Below is a small trained network, with its code and all its weights. Each question gives an input and a class and asks what happens when units are switched off, that is, made to give their printed mean instead of their output.

import numpy as np


def w(rows, s, z=0):
    codes = np.array(rows[::2]) - 128.0
    scale = np.full(codes.shape[1], s)
    scale[-1] = z or s
    return codes * scale


def f(y):
    return np.maximum(y, 0)


def log_softmax(a):
    a = a - a.max(-1, keepdims=True)
    return a - np.log(np.exp(a).sum(-1, keepdims=True))


def net(x, mask):
    res = np.array(x, float).reshape(1, 7) / 4 @ E
    y = f(res @ A[0][:, :-1].T + A[0][:, -1])
    res = res + np.where(mask, y, B[0][:, -1]) @ B[0][:, :-1]
    return log_softmax(res[-1] @ U[:, :-1].T + U[:, -1])


A, B = {}, {}
E = w([
[123,122,120,114,124],'x0',
[192,190,188,6,143],'x1',
[126,124,121,120,126],'x2',
[128,130,129,130,130],'x3',
[126,123,123,121,125],'x4',
[181,145,120,153,21],'x5',
[234,78,104,142,168],'x6',
],0.015)
A[0] = w([
[67,97,121,119,242,132],'neuron 1',
[89,77,110,180,93,53],'neuron 2',
[171,98,108,143,73,166],'neuron 3',
[132,162,93,159,28,105],'neuron 4',
[6,172,166,154,64,8],'neuron 5',
[97,56,70,218,111,5],'neuron 6',
[131,127,81,189,129,31],'neuron 7',
[208,53,91,175,163,53],'neuron 8',
],0.011,0.0025)
B[0] = w([
[132,246,77,213,61,226],'neuron 1',
[205,144,168,71,91,208],'neuron 2',
[92,159,59,158,119,200],'neuron 3',
[140,156,73,208,92,224],'neuron 4',
[61,49,107,95,232,246],'neuron 5',
[165,140,206,79,67,249],'neuron 6',
[171,108,159,117,112,186],'neuron 7',
[44,42,110,115,214,229],'neuron 8',
],0.012,0.013)
U = w([
[90,179,46,234,81,94],'0',
[44,19,118,110,213,254],'1',
[168,165,251,15,93,48],'2',
],0.013,0.0026)

Each question gives the input, the list of numbers given to net, and the class t.
The units are the neurons (one row each of A and B). Each row of codes is followed by its name. A weight is (code - 128) times the scale printed after its matrix; where a second scale follows, it is the last column's (A, B and U).
mask holds one flag per neuron, in row order. A switched-off neuron (its flag False) gives its mean, the last column of its row in B, instead of its output. The means were averaged over made-up inputs and are rounded, as every weight is.
A unit's drop is (log p(t) with every unit on - log p(t) with that unit switched off) / (log p(t) with every unit on - log p(t) with every unit switched off).
The circuit of an input: a set's keep is (log p(t) with only the set's units on - log p(t) with every unit switched off) / (log p(t) with every unit on - log p(t) with every unit switched off). Starting from all 8 units, units are removed one at a time, each time the one whose removal leaves the highest keep (on an exact tie, the one counted first), for as long as the keep stays at least 0.8.
units of the circuit, in order: the units of the circuit, biggest drop first
most important unit: the unit with the biggest drop
top k neurons: the k neurons with the biggest drops, biggest first
drop of u: that unit's drop, to one decimal
input [-7,-2,8,0,8,7,8], class 1: most important unit	neuron 8
input [-7,-5,7,7,7,4,-4], class 2: units of the circuit, in order	neuron 6; neuron 2
input [-7,3,0,6,8,2,-4], class 1: units of the circuit, in order	neuron 1; neuron 6
input [6,4,-5,-2,3,-5,-4], class 0: top 4 neurons	neuron 1; neuron 6; neuron 8; neuron 2
input [6,5,-7,7,-8,-5,4], class 0: top 3 neurons	neuron 6; neuron 1; neuron 2
input [4,-8,4,-2,4,4,-4], class 2: top 2 neurons	neuron 6; neuron 2
input [-1,5,-6,8,3,-7,3], class 0: top 2 neurons	neuron 1; neuron 6
input [1,-8,7,-2,5,-1,-6], class 2: top 3 neurons	neuron 6; neuron 2; neuron 8
input [-8,-5,-4,-3,-1,2,-5], class 1: top 2 neurons	neuron 5; neuron 1
input [-7,4,5,3,1,-8,8], class 0: top 2 neurons	neuron 1; neuron 5
input [-6,4,1,0,-5,7,7], class 0: top 3 neurons	neuron 5; neuron 3; neuron 4
input [-4,-6,3,-6,-6,-8,-7], class 0: top 2 neurons	neuron 1; neuron 8
input [4,7,-8,-6,-7,2,-7], class 1: top 3 neurons	neuron 5; neuron 6; neuron 2
input [-8,-6,7,-5,-7,4,8], class 1: most important unit	neuron 8
input [-3,2,-2,-2,3,3,-5], class 1: top 2 neurons	neuron 1; neuron 5
input [-4,-8,3,-2,-6,3,7], class 2: top 3 neurons	neuron 6; neuron 2; neuron 5
input [-4,-8,-7,2,-3,5,0], class 2: top 2 neurons	neuron 6; neuron 2
input [7,-8,5,0,2,6,-7], class 2: drop of neuron 1	0.1
input [8,-3,-6,-4,2,2,7], class 1: drop of neuron 7	0.0
input [1,3,-6,0,2,4,-8], class 1: drop of neuron 5	1.0
input [-7,-2,3,6,2,4,-7], class 1: units of the circuit, in order	neuron 5
